Below is a small trained network, with its code and all its weights. Each question gives an input and a class and asks what happens when units are switched off, that is, made to give their printed mean instead of their output.

import numpy as np


def w(rows, s, z=0):
    codes = np.array(rows[::2]) - 128.0
    scale = np.full(codes.shape[1], s)
    scale[-1] = z or s
    return codes * scale


def norm(h):
    return h / np.sqrt((h * h).mean(-1, keepdims=True) + 1e-5)


def f(y):
    return y / 2 * (1 + np.tanh(0.7978845608 * (y + 0.044715 * y**3)))


def log_softmax(a):
    a = a - a.max(-1, keepdims=True)
    return a - np.log(np.exp(a).sum(-1, keepdims=True))


def net(x, mask):
    res = np.array(x, float).reshape(1, 8) / 4 @ E
    u = 0
    for l in range(3):
        y = f(norm(res) @ A[l][:, :-1].T + A[l][:, -1])
        res = res + np.where(mask[u : u + 11], y, B[l][:, -1]) @ B[l][:, :-1]
        u += 11
    return log_softmax(norm(res)[-1] @ U[:, :-1].T + U[:, -1])


A, B = {}, {}
E = w([
[122,2,47,104],'x0',
[127,129,128,126],'x1',
[132,126,126,129],'x2',
[193,76,219,106],'x3',
[40,70,193,226],'x4',
[127,125,127,126],'x5',
[195,127,103,215],'x6',
[134,131,127,127],'x7',
],0.0018)
A[0] = w([
[48,140,141,61,82],'0.n0',
[42,202,26,180,2],'0.n1',
[36,203,11,153,104],'0.n2',
[95,85,153,148,155],'0.n3',
[128,124,118,127,26],'0.n4',
[57,183,44,147,112],'0.n5',
[104,142,170,107,244],'0.n6',
[203,77,230,103,64],'0.n7',
[210,134,92,239,79],'0.n8',
[218,134,87,254,79],'0.n9',
[199,136,94,235,54],'0.n10',
],0.0047,0.0026)
B[0] = w([
[103,109,176,83,143],'0.n0',
[185,82,254,144,157],'0.n1',
[194,67,183,108,248],'0.n2',
[150,152,109,111,161],'0.n3',
[119,139,156,148,64],'0.n4',
[179,84,177,112,199],'0.n5',
[131,108,97,90,250],'0.n6',
[194,51,200,134,145],'0.n7',
[86,121,149,60,166],'0.n8',
[80,117,151,45,184],'0.n9',
[78,127,162,68,141],'0.n10',
],0.0057,0.0016)
A[1] = w([
[184,195,55,114,47],'1.n0',
[16,85,178,243,68],'1.n1',
[16,85,176,236,112],'1.n2',
[137,253,215,147,121],'1.n3',
[157,46,65,111,214],'1.n4',
[27,88,173,236,116],'1.n5',
[138,200,191,157,2],'1.n6',
[47,122,169,39,79],'1.n7',
[136,251,220,142,119],'1.n8',
[80,108,167,196,12],'1.n9',
[133,128,129,134,127],'1.n10',
],0.0038,0.0022)
B[1] = w([
[201,164,128,111,115],'1.n0',
[216,181,85,60,134],'1.n1',
[212,209,81,71,146],'1.n2',
[78,10,31,192,161],'1.n3',
[72,178,140,227,252],'1.n4',
[211,204,82,80,142],'1.n5',
[141,4,55,85,92],'1.n6',
[65,181,159,76,158],'1.n7',
[83,25,56,177,164],'1.n8',
[200,89,92,35,88],'1.n9',
[129,127,127,127,126],'1.n10',
],0.0035,0.0022)
A[2] = w([
[254,15,92,25,5],'2.n0',
[131,126,129,124,125],'2.n1',
[184,125,83,77,39],'2.n2',
[163,66,92,109,96],'2.n3',
[92,222,255,171,176],'2.n4',
[137,103,126,134,144],'2.n5',
[161,101,125,93,102],'2.n6',
[139,112,111,120,118],'2.n7',
[102,153,179,154,157],'2.n8',
[68,150,250,149,175],'2.n9',
[213,7,78,88,42],'2.n10',
],0.00078,0.002)
B[2] = w([
[141,5,109,20,2],'2.n0',
[129,126,128,126,124],'2.n1',
[154,52,127,71,21],'2.n2',
[122,106,128,108,91],'2.n3',
[137,192,129,147,196],'2.n4',
[120,141,131,138,155],'2.n5',
[132,108,127,104,98],'2.n6',
[126,119,129,122,116],'2.n7',
[125,153,129,139,169],'2.n8',
[123,174,125,138,207],'2.n9',
[120,54,117,61,35],'2.n10',
],0.0022,0.00068)
U = w([
[111,153,142,156,254],'0',
[229,41,239,143,95],'1',
[223,236,32,80,96],'2',
[24,54,15,223,88],'3',
[2,158,186,27,68],'4',
],0.0067,0.0064)

Each question gives the input, the list of numbers given to net, and the class t.
The units are the neurons (one row each of A and B). Each row of codes is followed by its name. A weight is (code - 128) times the scale printed after its matrix; where a second scale follows, it is the last column's (A, B and U).
mask holds one flag per neuron, layer by layer. A switched-off neuron (its flag False) gives its mean, the last column of its row in B, instead of its output. The means were averaged over made-up inputs and are rounded, as every weight is.
A unit's drop is (log p(t) with every unit on - log p(t) with that unit switched off) / (log p(t) with every unit on - log p(t) with every unit switched off).
The circuit of an input: a set's keep is (log p(t) with only the set's units on - log p(t) with every unit switched off) / (log p(t) with every unit on - log p(t) with every unit switched off). Starting from the 12 units with the biggest drops (on a tie, the unit counted first), units are removed one at a time, each time the one whose removal leaves the highest keep (on an exact tie, the one counted first), for as long as the keep stays at least 0.8.
units of the circuit, in order: the units of the circuit, biggest drop first
k most important neurons: the k neurons with the biggest drops, biggest first
k most important neurons of layer l: the k neurons of layer l with the biggest drops, biggest first
drop when u is switched off: that unit's drop, to one decimal
input [-4,4,1,2,-2,-1,4,-2], class 3: units of the circuit, in order -> 0.n2, 1.n3
input [8,-7,-5,-8,-1,-2,3,3], class 1: 3 most important neurons -> 0.n2, 0.n1, 0.n5
input [4,4,-1,-8,5,6,7,-1], class 1: units of the circuit, in order -> 0.n1, 0.n2
input [7,-3,4,4,0,-3,-1,-1], class 3: units of the circuit, in order -> 0.n2, 0.n5
input [-8,1,-6,-3,-4,7,-8,-8], class 3: units of the circuit, in order -> 1.n3, 1.n8, 0.n9
input [-5,-3,2,7,2,-7,8,3], class 4: units of the circuit, in order -> 0.n9, 0.n8, 0.n10
input [0,8,-1,4,5,4,-2,-1], class 2: 3 most important neurons of layer 0 -> 0.n2, 0.n5, 0.n1
input [8,1,5,6,-7,2,4,1], class 3: 3 most important neurons -> 0.n2, 0.n1, 1.n4
input [4,8,1,4,-1,8,5,4], class 4: 4 most important neurons of layer 0 -> 0.n9, 0.n8, 0.n10, 0.n2
input [6,7,4,-2,8,-6,-5,-4], class 2: most important neuron of layer 1 -> 1.n2
input [-6,0,2,4,-4,-2,-6,5], class 3: 3 most important neurons of layer 0 -> 0.n2, 0.n9, 0.n8
input [-6,-2,-4,1,4,4,0,-4], class 3: 2 most important neurons -> 1.n3, 1.n8
input [-8,-7,7,-8,1,4,-6,4], class 1: units of the circuit, in order -> 0.n2, 0.n1, 0.n5
input [-5,-6,1,-2,0,-8,0,-4], class 3: most important neuron of layer 0 -> 0.n7
input [-8,6,3,-8,8,7,0,-3], class 1: 4 most important neurons -> 0.n1, 0.n2, 0.n5, 1.n4
input [7,0,-3,-3,7,2,-5,3], class 2: 3 most important neurons -> 1.n2, 1.n5, 1.n1
input [0,8,-1,-8,6,4,-5,8], class 1: 2 most important neurons -> 0.n2, 0.n1
input [-4,2,1,3,5,-6,7,4], class 4: 2 most important neurons -> 0.n9, 0.n8
input [6,6,0,-5,6,-6,-6,-3], class 2: 2 most important neurons of layer 1 -> 1.n2, 1.n5
input [-5,-5,5,5,6,8,0,-3], class 2: 3 most important neurons of layer 0 -> 0.n2, 0.n1, 0.n5
input [-7,-8,-3,-5,-1,-8,-4,4], class 3: 3 most important neurons -> 1.n3, 1.n8, 0.n7
input [3,-6,0,3,-1,-5,4,5], class 4: drop when 2.n10 is switched off -> 0.0
input [-8,0,5,4,2,5,-1,-4], class 3: drop when 0.n2 is switched off -> 0.1
input [2,-4,5,-7,7,-8,-3,-3], class 1: drop when 0.n2 is switched off -> 0.6
